Below are the code and all the weights of a small trained network. Each question names an input and a class and asks about switching units off, where a switched-off unit gives its printed mean instead of its output.

import numpy as np


def w(rows, s, z=0):
    codes = np.array(rows[::2]) - 128.0
    scale = np.full(codes.shape[1], s)
    scale[-1] = z or s
    return codes * scale


def f(y):
    return y / 2 * (1 + np.tanh(0.7978845608 * (y + 0.044715 * y**3)))


def log_softmax(a):
    a = a - a.max(-1, keepdims=True)
    return a - np.log(np.exp(a).sum(-1, keepdims=True))


def net(x, mask):
    res = np.array(x, float).reshape(1, 8) / 4 @ E
    y = f(res @ A[0][:, :-1].T + A[0][:, -1])
    res = res + np.where(mask, y, B[0][:, -1]) @ B[0][:, :-1]
    return log_softmax(res[-1] @ U[:, :-1].T + U[:, -1])


A, B = {}, {}
E = w([
[130,123,126,139,134,127],'x0',
[201,145,158,161,1,130],'x1',
[121,114,150,139,127,129],'x2',
[90,229,129,150,122,203],'x3',
[130,129,124,143,134,124],'x4',
[131,120,132,131,133,132],'x5',
[102,37,35,142,44,184],'x6',
[133,131,118,131,133,128],'x7',
],0.0078)
A[0] = w([
[166,65,124,141,140,2,86],'n1',
[14,94,91,89,222,118,10],'n2',
[214,151,146,155,45,95,52],'n3',
[212,186,186,114,180,120,74],'n4',
[142,68,118,123,124,41,86],'n5',
[150,126,112,128,113,137,58],'n6',
[137,77,48,111,106,192,66],'n7',
[63,235,129,204,125,185,110],'n8',
[145,202,154,139,166,49,57],'n9',
[220,135,150,149,90,153,74],'n10',
[77,108,60,188,87,161,114],'n11',
[38,121,107,112,201,113,177],'n12',
],0.009,0.012)
B[0] = w([
[104,132,132,39,190,224,174],'n1',
[108,199,77,187,52,242,162],'n2',
[119,235,119,184,137,177,162],'n3',
[13,127,176,146,76,79,168],'n4',
[108,154,173,86,181,223,152],'n5',
[2,179,188,108,177,248,107],'n6',
[20,147,230,154,155,97,165],'n7',
[167,30,119,22,206,161,210],'n8',
[27,83,163,130,95,131,154],'n9',
[106,217,69,172,131,195,144],'n10',
[75,153,192,74,175,41,194],'n11',
[165,152,62,181,72,110,253],'n12',
],0.009,0.0068)
U = w([
[128,113,132,145,130,113,245],'0',
[1,123,175,147,132,92,7],'1',
[121,105,135,55,173,226,15],'2',
[114,183,106,211,100,192,28],'3',
[149,105,128,152,117,90,207],'4',
[150,105,126,144,115,91,193],'5',
[147,109,125,138,119,96,177],'6',
],0.014,0.012)

Each question gives the input, the list of numbers given to net, and the class t.
The units are the neurons (one row each of A and B). Each row of codes is followed by its name. A weight is (code - 128) times the scale printed after its matrix; where a second scale follows, it is the last column's (A, B and U).
mask holds one flag per neuron, in row order. A switched-off neuron (its flag False) gives its mean, the last column of its row in B, instead of its output. The means were averaged over made-up inputs and are rounded, as every weight is.
A unit's drop is (log p(t) with every unit on - log p(t) with that unit switched off) / (log p(t) with every unit on - log p(t) with every unit switched off).
The circuit of an input: a set's keep is (log p(t) with only the set's units on - log p(t) with every unit switched off) / (log p(t) with every unit on - log p(t) with every unit switched off). Starting from all 12 units, units are removed one at a time, each time the one whose removal leaves the highest keep (on an exact tie, the one counted first), for as long as the keep stays at least 0.8.
circuit, biggest first: the units of the circuit, biggest drop first
unit that matters most: the unit with the biggest drop
top k neurons: the k neurons with the biggest drops, biggest first
drop when u is switched off: that unit's drop, to one decimal
input [-2,-2,7,7,0,2,-5,-4], class 2: unit that matters most : n8
input [-4,-6,0,0,-2,5,0,2], class 3: circuit, biggest first : n2, n12
input [0,1,6,2,-5,3,7,-5], class 1: circuit, biggest first : n7, n11
input [1,4,2,-6,5,-4,-3,-1], class 2: top 3 neurons : n1, n12, n5
input [-1,-7,7,6,1,3,-2,-7], class 3: top 3 neurons : n12, n2, n11
input [-3,5,-3,-7,0,-1,8,-6], class 1: circuit, biggest first : n7, n11
input [-8,8,8,-6,-2,-2,-1,-5], class 3: circuit, biggest first : n3, n10
input [5,3,1,8,-4,-5,4,-4], class 2: top 2 neurons : n8, n12
input [-4,-3,8,-8,4,-2,-1,4], class 2: top 2 neurons : n1, n5
input [-6,8,-1,1,0,2,3,6], class 3: top 2 neurons : n3, n10
input [0,-8,2,-3,2,-1,-6,2], class 3: circuit, biggest first : n2, n12
input [-8,8,-3,3,1,-7,-6,-5], class 3: top 2 neurons : n3, n10
input [-6,-5,-2,-7,-4,4,6,-2], class 2: top 3 neurons : n5, n1, n4
input [-3,1,-2,7,4,-3,2,2], class 2: circuit, biggest first : n8
input [1,-7,-5,-8,4,6,8,8], class 1: top 3 neurons : n7, n11, n8
input [2,3,2,-7,-3,-2,3,-5], class 2: circuit, biggest first : n1, n5
input [-1,-8,8,4,-1,2,1,-1], class 3: top 2 neurons : n2, n12
input [4,3,-3,3,0,-4,6,5], class 1: top 2 neurons : n11, n7
input [-2,8,0,-3,-2,-6,-6,-3], class 3: circuit, biggest first : n3, n10
input [0,-7,-7,-2,-3,6,-1,-7], class 3: unit that matters most : n2
input [-2,-4,6,3,-2,5,-8,5], class 1: top 2 neurons : n4, n9
input [-3,-5,2,8,2,-3,2,8], class 2: top 2 neurons : n8, n4
input [-1,-7,7,1,-3,-5,8,0], class 1: drop when n7 is switched off : 1.2
input [-6,0,2,0,2,-6,6,0], class 1: drop when n11 is switched off : 0.5
